Here is a tiny trained network, its code and every weight. The questions are about switching its units off for an input and a target symbol, where a switched-off unit gives its printed mean instead of its output.

import numpy as np


def w(rows, s, z=0):
    codes = np.array(rows[::2]) - 128.0
    scale = np.full(codes.shape[1], s)
    scale[-1] = z or s
    return codes * scale


def f(y):
    return y / 2 * (1 + np.tanh(0.7978845608 * (y + 0.044715 * y**3)))


def softmax(a):
    e = np.exp(a - a.max(-1, keepdims=True))
    return e / e.sum(-1, keepdims=True)


def log_softmax(a):
    a = a - a.max(-1, keepdims=True)
    return a - np.log(np.exp(a).sum(-1, keepdims=True))


def net(x, mask):
    ids = ['αβγδεζλμξπστψ'.index(c) for c in x.split()]
    T = len(ids)
    res = E[ids] + P[:T]
    q, k, v = (res @ M[0].T for M in (Q, K, V))
    z = softmax(np.where(np.tri(T) > 0, q @ k.T / 3**0.5, -1e9)) @ v
    res = res + np.where(mask[0], z, O[0][:, -1]) @ O[0][:, :-1]
    y = f(res @ A[0][:, :-1].T + A[0][:, -1])
    res = res + np.where(mask[1:13], y, B[0][:, -1]) @ B[0][:, :-1]
    return log_softmax(res[-1] @ U[:, :-1].T + U[:, -1])


Q, K, V, O, A, B = {}, {}, {}, {}, {}, {}
E = w([
[91,134,154],'α',
[251,164,150],'β',
[109,116,162],'γ',
[149,81,172],'δ',
[96,127,162],'ε',
[97,127,159],'ζ',
[138,89,82],'λ',
[94,128,158],'μ',
[98,126,160],'ξ',
[94,127,159],'π',
[97,127,158],'σ',
[102,127,156],'τ',
[95,125,160],'ψ',
],0.023)
P = w([
[107,38,252],'0',
[73,182,159],'1',
[101,168,152],'2',
[117,154,147],'3',
[125,145,146],'4',
[135,141,144],'5',
[146,137,140],'6',
[149,134,140],'7',
[154,132,140],'8',
[161,131,140],'9',
[166,129,141],'10',
[172,127,142],'11',
[176,123,139],'12',
[183,123,140],'13',
],0.016)
Q[0] = w([
[135,62,1],'head 0',
[25,130,163],'head 0',
[108,145,29],'head 0',
],0.0085)
K[0] = w([
[58,51,80],'head 0',
[105,212,57],'head 0',
[71,140,2],'head 0',
],0.0059)
V[0] = w([
[107,24,78],'head 0',
[221,93,106],'head 0',
[197,202,8],'head 0',
],0.011)
O[0] = w([
[98,28,202,105],'head 0',
[255,46,59,122],'head 0',
[204,111,201,4],'head 0',
],0.0098,0.013)
A[0] = w([
[109,172,207,163],'neuron 0',
[132,130,188,141],'neuron 1',
[130,90,176,117],'neuron 2',
[153,187,85,58],'neuron 3',
[104,54,166,168],'neuron 4',
[118,87,249,150],'neuron 5',
[106,118,61,76],'neuron 6',
[234,143,118,96],'neuron 7',
[91,166,123,87],'neuron 8',
[127,72,106,113],'neuron 9',
[102,70,155,151],'neuron 10',
[230,213,187,250],'neuron 11',
],0.015,0.011)
B[0] = w([
[153,80,114,200],'neuron 0',
[152,2,162,120],'neuron 1',
[74,101,151,123],'neuron 2',
[194,64,99,154],'neuron 3',
[173,135,108,180],'neuron 4',
[2,189,124,134],'neuron 5',
[181,125,215,171],'neuron 6',
[92,235,123,200],'neuron 7',
[182,77,138,204],'neuron 8',
[115,157,165,157],'neuron 9',
[178,149,112,171],'neuron 10',
[80,45,163,255],'neuron 11',
],0.0088,0.0098)
U = w([
[24,160,117,188],'α',
[116,242,83,254],'β',
[143,87,79,131],'γ',
[191,50,79,133],'δ',
[126,96,109,45],'ε',
[131,92,119,47],'ζ',
[194,30,254,149],'λ',
[135,85,125,49],'μ',
[130,94,105,42],'ξ',
[130,91,120,41],'π',
[134,85,121,56],'σ',
[142,85,129,82],'τ',
[128,97,116,45],'ψ',
],0.012,0.0078)

Each question gives the input, a string of symbols that net reads in full, and the target symbol t.
The units are the heads (3 rows each of Q, K, V and O) and the neurons (one row each of A and B). Each row of codes is followed by its name. A weight is (code - 128) times the scale printed after its matrix; where a second scale follows, it is the last column's (O, A, B and U).
mask holds one flag per unit, heads first, then neurons. A switched-off unit (its flag False) gives its mean, the last column of its rows in O or B, instead of its output. The means were averaged over made-up inputs and are rounded, as every weight is.
A unit's drop is (log p(t) with every unit on - log p(t) with that unit switched off) / (log p(t) with every unit on - log p(t) with every unit switched off).
The circuit of an input: a set's keep is (log p(t) with only the set's units on - log p(t) with every unit switched off) / (log p(t) with every unit on - log p(t) with every unit switched off). Starting from the 12 units with the biggest drops (on a tie, the unit counted first), units are removed one at a time, each time the one whose removal leaves the highest keep (on an exact tie, the one counted first), for as long as the keep stays at least 0.8.
units of the circuit, in order: the units of the circuit, biggest drop first
most important unit: the unit with the biggest drop
top k neurons: the k neurons with the biggest drops, biggest first
drop of u: that unit's drop, to one decimal
input β γ α π, target β: most important unit : neuron 11
input β β τ λ ε α β τ λ δ λ δ λ γ, target β: units of the circuit, in order : [neuron 7; head 0]
input λ λ μ λ δ, target α: units of the circuit, in order : [neuron 5; head 0]
input λ β σ γ ξ λ ξ, target λ: units of the circuit, in order : [head 0; neuron 11]
input β δ α λ ζ γ ψ, target β: top 2 neurons : [neuron 11; neuron 0]
input β β λ π λ λ δ γ σ ξ α λ δ λ, target β: top 3 neurons : [neuron 7; neuron 11; neuron 8]
input β δ τ π α σ, target β: top 3 neurons : [neuron 11; neuron 0; neuron 1]
input ε π ε α γ δ α α τ α δ, target β: units of the circuit, in order : [neuron 11; head 0]
input β λ π ψ ψ, target β: top 3 neurons : [neuron 11; neuron 0; neuron 1]
input δ λ β μ λ λ λ λ λ δ δ δ, target δ: top 3 neurons : [neuron 7; neuron 11; neuron 4]
input λ λ α λ β, target λ: top 3 neurons : [neuron 11; neuron 3; neuron 5]
input δ λ β, target δ: drop of head 0 : 0.7
input λ λ λ β ε, target λ: drop of neuron 7 : -0.3
input β λ τ ψ β δ α β λ ξ ε γ λ λ, target β: drop of neuron 0 : 0.2
input τ λ σ μ λ α δ, target α: units of the circuit, in order : [head 0]
